Below are the code and all the weights of a small trained network. Each question names an input and a class and asks about switching units off, where a switched-off unit gives its printed mean instead of its output.

import numpy as np


def w(rows, s, z=0):
    codes = np.array(rows[::2]) - 128.0
    scale = np.full(codes.shape[1], s)
    scale[-1] = z or s
    return codes * scale


def f(y):
    return np.maximum(y, 0)


def log_softmax(a):
    a = a - a.max(-1, keepdims=True)
    return a - np.log(np.exp(a).sum(-1, keepdims=True))


def net(x, mask):
    res = np.array(x, float).reshape(1, 2) / 4 @ E
    y = f(res @ A[0][:, :-1].T + A[0][:, -1])
    res = res + np.where(mask, y, B[0][:, -1]) @ B[0][:, :-1]
    return log_softmax(res[-1] @ U[:, :-1].T + U[:, -1])


A, B = {}, {}
E = w([
[24,91,120,67,62,233,216,181,87,46,230,207],'x0',
[102,200,234,252,140,215,71,202,78,102,110,69],'x1',
],0.011)
A[0] = w([
[115,54,69,30,121,56,118,102,199,131,183,198,69],'N1',
[63,121,145,111,132,163,160,139,119,75,135,218,111],'N2',
[105,146,163,111,135,118,137,135,139,167,130,152,242],'N3',
[70,68,128,124,88,169,154,144,99,100,163,136,111],'N4',
[82,111,204,163,158,167,86,132,73,119,135,79,160],'N5',
[116,107,56,117,81,84,135,71,132,136,129,143,204],'N6',
[137,204,164,144,175,181,90,164,81,100,177,68,169],'N7',
[110,106,83,187,151,130,148,152,110,109,95,158,247],'N8',
[188,157,166,181,189,34,73,65,201,192,64,79,113],'N9',
[170,48,52,36,137,70,166,10,186,147,123,147,76],'N10',
[116,95,199,135,90,124,179,148,116,119,152,202,146],'N11',
[115,118,222,126,127,155,86,187,94,80,84,62,86],'N12',
[106,203,254,161,124,195,66,166,126,105,130,106,89],'N13',
[99,84,118,108,33,204,188,206,91,37,186,184,94],'N14',
],0.0084,0.011)
B[0] = w([
[174,144,120,126,124,176,166,169,86,83,127,91,206],'N1',
[81,107,150,144,116,88,106,163,157,138,95,124,192],'N2',
[93,189,59,53,93,118,109,13,158,163,151,222,191],'N3',
[76,128,147,174,163,137,90,141,156,120,120,89,189],'N4',
[161,142,116,90,129,125,174,105,112,112,155,92,201],'N5',
[158,127,133,128,96,134,157,65,106,102,111,113,198],'N6',
[145,160,90,124,99,139,143,99,107,96,143,79,209],'N7',
[118,172,120,58,113,105,124,10,133,149,143,161,194],'N8',
[63,106,171,158,154,80,95,194,202,164,109,120,251],'N9',
[152,164,99,157,81,146,180,175,104,65,138,100,223],'N10',
[109,120,138,158,140,88,110,126,144,135,116,149,180],'N11',
[197,144,164,112,83,129,138,146,128,111,135,89,184],'N12',
[206,114,76,127,89,159,188,150,106,101,102,104,214],'N13',
[79,115,169,171,155,95,132,168,134,147,108,125,242],'N14',
],0.011,0.02)
U = w([
[175,140,100,136,115,138,175,147,93,93,120,104,82],'0',
[83,130,156,158,147,98,125,172,157,128,116,118,110],'1',
[112,146,97,85,127,110,135,5,130,128,126,149,254],'2',
[136,78,106,117,154,151,125,131,108,138,146,132,101],'3',
[146,130,109,139,157,138,130,150,102,141,151,160,103],'4',
[135,101,115,154,177,152,118,120,109,126,139,125,102],'5',
[131,110,117,107,163,158,107,151,115,117,120,145,100],'6',
],0.022,0.0084)

Each question gives the input, the list of numbers given to net, and the class t.
The units are the neurons (one row each of A and B). Each row of codes is followed by its name. A weight is (code - 128) times the scale printed after its matrix; where a second scale follows, it is the last column's (A, B and U).
mask holds one flag per neuron, in row order. A switched-off neuron (its flag False) gives its mean, the last column of its row in B, instead of its output. The means were averaged over made-up inputs and are rounded, as every weight is.
A unit's drop is (log p(t) with every unit on - log p(t) with that unit switched off) / (log p(t) with every unit on - log p(t) with every unit switched off).
most important unit: the unit with the biggest drop
k most important neurons: the k neurons with the biggest drops, biggest first
drop of u: that unit's drop, to one decimal
input [2,-1], class 2: most important unit => N9
input [5,4], class 1: 2 most important neurons => [N14; N10]
input [-3,-3], class 2: 3 most important neurons => [N14; N13; N12]
input [-2,3], class 2: 2 most important neurons => [N10; N1]
input [-4,-2], class 1: 3 most important neurons => [N9; N7; N5]
input [-4,1], class 1: 2 most important neurons => [N9; N6]
input [-5,-5], class 0: 2 most important neurons => [N10; N14]
input [-6,-7], class 0: drop of N10 => 1.1
input [-4,5], class 0: drop of N13 => 0.4
input [8,-5], class 1: drop of N14 => 0.1
